Below is a small trained network, with its code and all its weights. Each question gives an input and a target symbol and asks what happens when units are switched off, that is, made to give their printed mean instead of their output.

import numpy as np


def w(rows, s, z=0):
    codes = np.array(rows[::2]) - 128.0
    scale = np.full(codes.shape[1], s)
    scale[-1] = z or s
    return codes * scale


def norm(h):
    return h / np.sqrt((h * h).mean(-1, keepdims=True) + 1e-5)


def softmax(a):
    e = np.exp(a - a.max(-1, keepdims=True))
    return e / e.sum(-1, keepdims=True)


def log_softmax(a):
    a = a - a.max(-1, keepdims=True)
    return a - np.log(np.exp(a).sum(-1, keepdims=True))


def net(x, mask):
    ids = ['ΓΔΛΠΨαβζημ'.index(c) for c in x.split()]
    T = len(ids)
    res = E[ids] + P[:T]
    u = 0
    for l in range(3):
        r = norm(res)
        for j in range(2):
            rows = slice(4 * j, 4 * j + 4)
            q, k, v = (r @ M[l][rows].T for M in (Q, K, V))
            z = softmax(np.where(np.tri(T) > 0, q @ k.T / 4**0.5, -1e9)) @ v
            o = O[l][rows]
            res = res + np.where(mask[u + j], z, o[:, -1]) @ o[:, :-1]
        u += 2
    return log_softmax(norm(res)[-1] @ U[:, :-1].T + U[:, -1])


Q, K, V, O = {}, {}, {}, {}
E = w([
[181,53,137,138,95,127,48],'Γ',
[130,55,142,151,234,57,87],'Δ',
[223,77,61,112,158,51,202],'Λ',
[253,150,126,122,108,123,158],'Π',
[41,29,142,89,188,134,216],'Ψ',
[161,133,129,210,154,199,161],'α',
[154,131,125,67,251,190,121],'β',
[147,159,199,162,113,58,188],'ζ',
[122,113,95,75,55,163,233],'η',
[109,134,32,161,76,85,122],'μ',
],0.0041)
P = w([
[122,53,189,44,143,120,62],'0',
[146,6,130,144,130,137,122],'1',
[143,33,94,168,125,137,141],'2',
[125,88,65,186,125,140,141],'3',
[122,109,47,199,131,143,150],'4',
[118,147,29,211,152,132,174],'5',
],0.002)
Q[0] = w([
[150,196,153,118,42,163,105],'0.h0',
[69,98,121,73,109,177,97],'0.h0',
[183,94,52,88,168,165,99],'0.h0',
[115,131,224,30,168,96,54],'0.h0',
[179,8,115,200,110,126,206],'0.h1',
[157,117,112,76,66,59,131],'0.h1',
[134,157,175,125,102,78,93],'0.h1',
[193,113,123,160,130,148,124],'0.h1',
],0.012)
K[0] = w([
[155,126,120,31,116,77,120],'0.h0',
[111,68,94,97,123,167,117],'0.h0',
[193,103,98,170,147,170,167],'0.h0',
[148,34,192,132,171,160,49],'0.h0',
[122,115,88,245,170,194,166],'0.h1',
[126,106,213,175,72,148,138],'0.h1',
[168,123,168,136,107,90,131],'0.h1',
[185,120,124,144,139,153,112],'0.h1',
],0.012)
V[0] = w([
[59,123,77,140,47,115,132],'0.h0',
[112,120,155,50,170,146,211],'0.h0',
[161,128,102,95,93,235,106],'0.h0',
[172,153,214,138,46,137,174],'0.h0',
[139,164,176,189,188,166,191],'0.h1',
[93,110,192,184,185,3,124],'0.h1',
[112,101,154,62,87,168,220],'0.h1',
[65,128,203,169,100,217,70],'0.h1',
],0.0082)
O[0] = w([
[195,131,123,167,99,229,212,52],'0.h0',
[180,55,162,27,116,132,106,129],'0.h0',
[32,130,55,92,53,100,168,124],'0.h0',
[138,232,197,96,26,72,161,113],'0.h0',
[90,101,94,39,218,42,141,253],'0.h1',
[193,68,255,180,220,137,133,115],'0.h1',
[157,200,137,64,50,104,180,116],'0.h1',
[9,93,168,173,60,29,153,79],'0.h1',
],0.0051,0.005)
Q[1] = w([
[109,77,214,165,88,49,80],'1.h0',
[108,157,161,129,195,90,254],'1.h0',
[97,29,123,201,121,166,177],'1.h0',
[78,148,61,174,79,123,120],'1.h0',
[27,155,134,194,159,77,198],'1.h1',
[182,97,64,94,182,81,101],'1.h1',
[142,120,200,100,72,168,110],'1.h1',
[35,165,167,133,132,213,80],'1.h1',
],0.0092)
K[1] = w([
[133,90,240,143,85,126,91],'1.h0',
[195,118,137,101,174,40,213],'1.h0',
[140,10,109,144,91,90,123],'1.h0',
[101,154,118,177,111,50,118],'1.h0',
[1,139,78,169,94,137,145],'1.h1',
[182,160,73,109,179,196,78],'1.h1',
[159,157,204,97,97,80,154],'1.h1',
[71,52,190,120,91,78,111],'1.h1',
],0.009)
V[1] = w([
[42,143,140,153,132,51,142],'1.h0',
[119,156,181,64,111,154,149],'1.h0',
[151,174,196,134,105,76,112],'1.h0',
[135,224,194,105,192,201,133],'1.h0',
[148,153,156,89,151,129,141],'1.h1',
[86,171,84,128,202,177,186],'1.h1',
[120,219,180,118,145,121,87],'1.h1',
[43,110,177,42,110,215,1],'1.h1',
],0.0081)
O[1] = w([
[212,168,142,118,186,197,137,148],'1.h0',
[130,116,71,180,173,111,140,64],'1.h0',
[203,96,53,125,131,124,138,55],'1.h0',
[120,137,63,126,133,27,201,4],'1.h0',
[132,132,162,185,114,170,118,129],'1.h1',
[146,217,114,120,168,194,152,183],'1.h1',
[62,124,177,159,121,153,156,22],'1.h1',
[72,166,168,255,122,21,253,100],'1.h1',
],0.0057,0.0026)
Q[2] = w([
[225,126,163,69,126,153,97],'2.h0',
[81,61,106,41,132,3,113],'2.h0',
[144,52,178,163,93,126,158],'2.h0',
[197,122,24,217,90,106,100],'2.h0',
[75,99,120,17,217,62,160],'2.h1',
[129,139,89,49,233,166,156],'2.h1',
[218,97,134,104,98,153,115],'2.h1',
[85,211,176,92,141,125,190],'2.h1',
],0.012)
K[2] = w([
[120,186,182,85,195,176,106],'2.h0',
[57,106,106,41,161,5,138],'2.h0',
[176,126,247,126,103,97,147],'2.h0',
[247,177,86,120,114,81,76],'2.h0',
[124,150,209,16,129,178,152],'2.h1',
[118,134,88,32,185,178,146],'2.h1',
[137,39,107,129,120,146,66],'2.h1',
[176,150,111,94,142,109,224],'2.h1',
],0.012)
V[2] = w([
[131,111,100,73,159,97,152],'2.h0',
[79,132,65,115,46,127,83],'2.h0',
[136,131,102,102,75,57,214],'2.h0',
[116,254,82,133,146,168,152],'2.h0',
[133,198,94,140,126,72,190],'2.h1',
[131,194,125,147,157,208,102],'2.h1',
[145,178,114,170,144,53,18],'2.h1',
[136,181,225,130,198,129,139],'2.h1',
],0.008)
O[2] = w([
[77,155,173,199,76,145,155,254],'2.h0',
[197,119,106,188,180,85,186,117],'2.h0',
[202,140,196,215,134,175,76,102],'2.h0',
[131,2,142,153,122,12,119,60],'2.h0',
[119,171,69,69,181,196,139,48],'2.h1',
[151,203,187,179,84,190,72,108],'2.h1',
[78,133,48,132,86,95,27,166],'2.h1',
[208,164,76,173,131,119,117,135],'2.h1',
],0.0053,0.0046)
U = w([
[138,87,63,234,117,214,164,99],'Γ',
[78,108,178,193,35,133,55,187],'Δ',
[142,56,190,193,237,132,52,2],'Λ',
[131,163,103,87,26,129,193,152],'Π',
[199,161,243,116,151,70,113,96],'Ψ',
[7,115,95,62,159,46,139,112],'α',
[96,255,126,186,157,164,131,105],'β',
[201,151,75,176,123,31,160,193],'ζ',
[112,86,205,104,143,164,234,181],'η',
[205,96,78,44,127,191,68,126],'μ',
],0.0069,0.0028)

Each question gives the input, a string of symbols that net reads in full, and the target symbol t.
The units are the heads (4 rows each of Q, K, V and O). Each row of codes is followed by its name. A weight is (code - 128) times the scale printed after its matrix; where a second scale follows, it is the last column's (O and U).
mask holds one flag per head, layer by layer. A switched-off head (its flag False) gives its mean, the last column of its rows in O, instead of its output. The means were averaged over made-up inputs and are rounded, as every weight is.
A unit's drop is (log p(t) with every unit on - log p(t) with that unit switched off) / (log p(t) with every unit on - log p(t) with every unit switched off).
The circuit of an input: a set's keep is (log p(t) with only the set's units on - log p(t) with every unit switched off) / (log p(t) with every unit on - log p(t) with every unit switched off). Starting from all 6 units, units are removed one at a time, each time the one whose removal leaves the highest keep (on an exact tie, the one counted first), for as long as the keep stays at least 0.8.
units of the circuit, in order: the units of the circuit, biggest drop first
unit that matters most: the unit with the biggest drop
heads that matter: for each layer, one digit per head in row order, 1 if its drop is at least 0.15 and else 0, layers parted by /
input Δ μ Λ Λ η Ψ, target η: heads that matter => 11 / 10 / 01
input Λ Λ Ψ, target η: unit that matters most => 2.h1
input η Γ η Ψ α μ, target μ: heads that matter => 10 / 01 / 10
input α Ψ Γ, target α: heads that matter => 11 / 00 / 01
input Λ η β η Λ, target Π: units of the circuit, in order => [0.h0 0.h1]
input Γ Δ α, target α: heads that matter => 01 / 00 / 00
input β β α μ, target μ: heads that matter => 10 / 11 / 10
input Π α Δ Δ β, target β: heads that matter => 11 / 01 / 01
input ζ Ψ β, target α: heads that matter => 10 / 10 / 00
input Π Λ Ψ Λ, target η: heads that matter => 11 / 10 / 01
input α Δ Λ Λ μ η, target μ: heads that matter => 10 / 11 / 00
input Ψ Ψ Λ α β Δ, target β: units of the circuit, in order => [2.h1 1.h1]
input Ψ ζ α, target ζ: units of the circuit, in order => [0.h0 1.h0]
input Γ Λ μ Π, target ζ: heads that matter => 11 / 10 / 10
input Γ Λ β Λ Λ μ, target Γ: heads that matter => 11 / 00 / 00
input Γ α Λ μ α, target μ: unit that matters most => 1.h1
input Δ Λ Λ Γ, target Δ: units of the circuit, in order => [1.h0 0.h1]
input Λ Π Λ Δ Λ, target Λ: heads that matter => 01 / 10 / 00
input Π α α, target β: units of the circuit, in order => [1.h0 0.h1 2.h1 0.h0]
input α Γ Λ Λ, target Λ: unit that matters most => 0.h0
input β α Δ, target β: units of the circuit, in order => [1.h1 2.h1]
input η Λ Λ η η Λ, target Π: units of the circuit, in order => [0.h0 1.h0]
input Γ Λ Γ Λ, target Δ: units of the circuit, in order => [2.h1 1.h0]
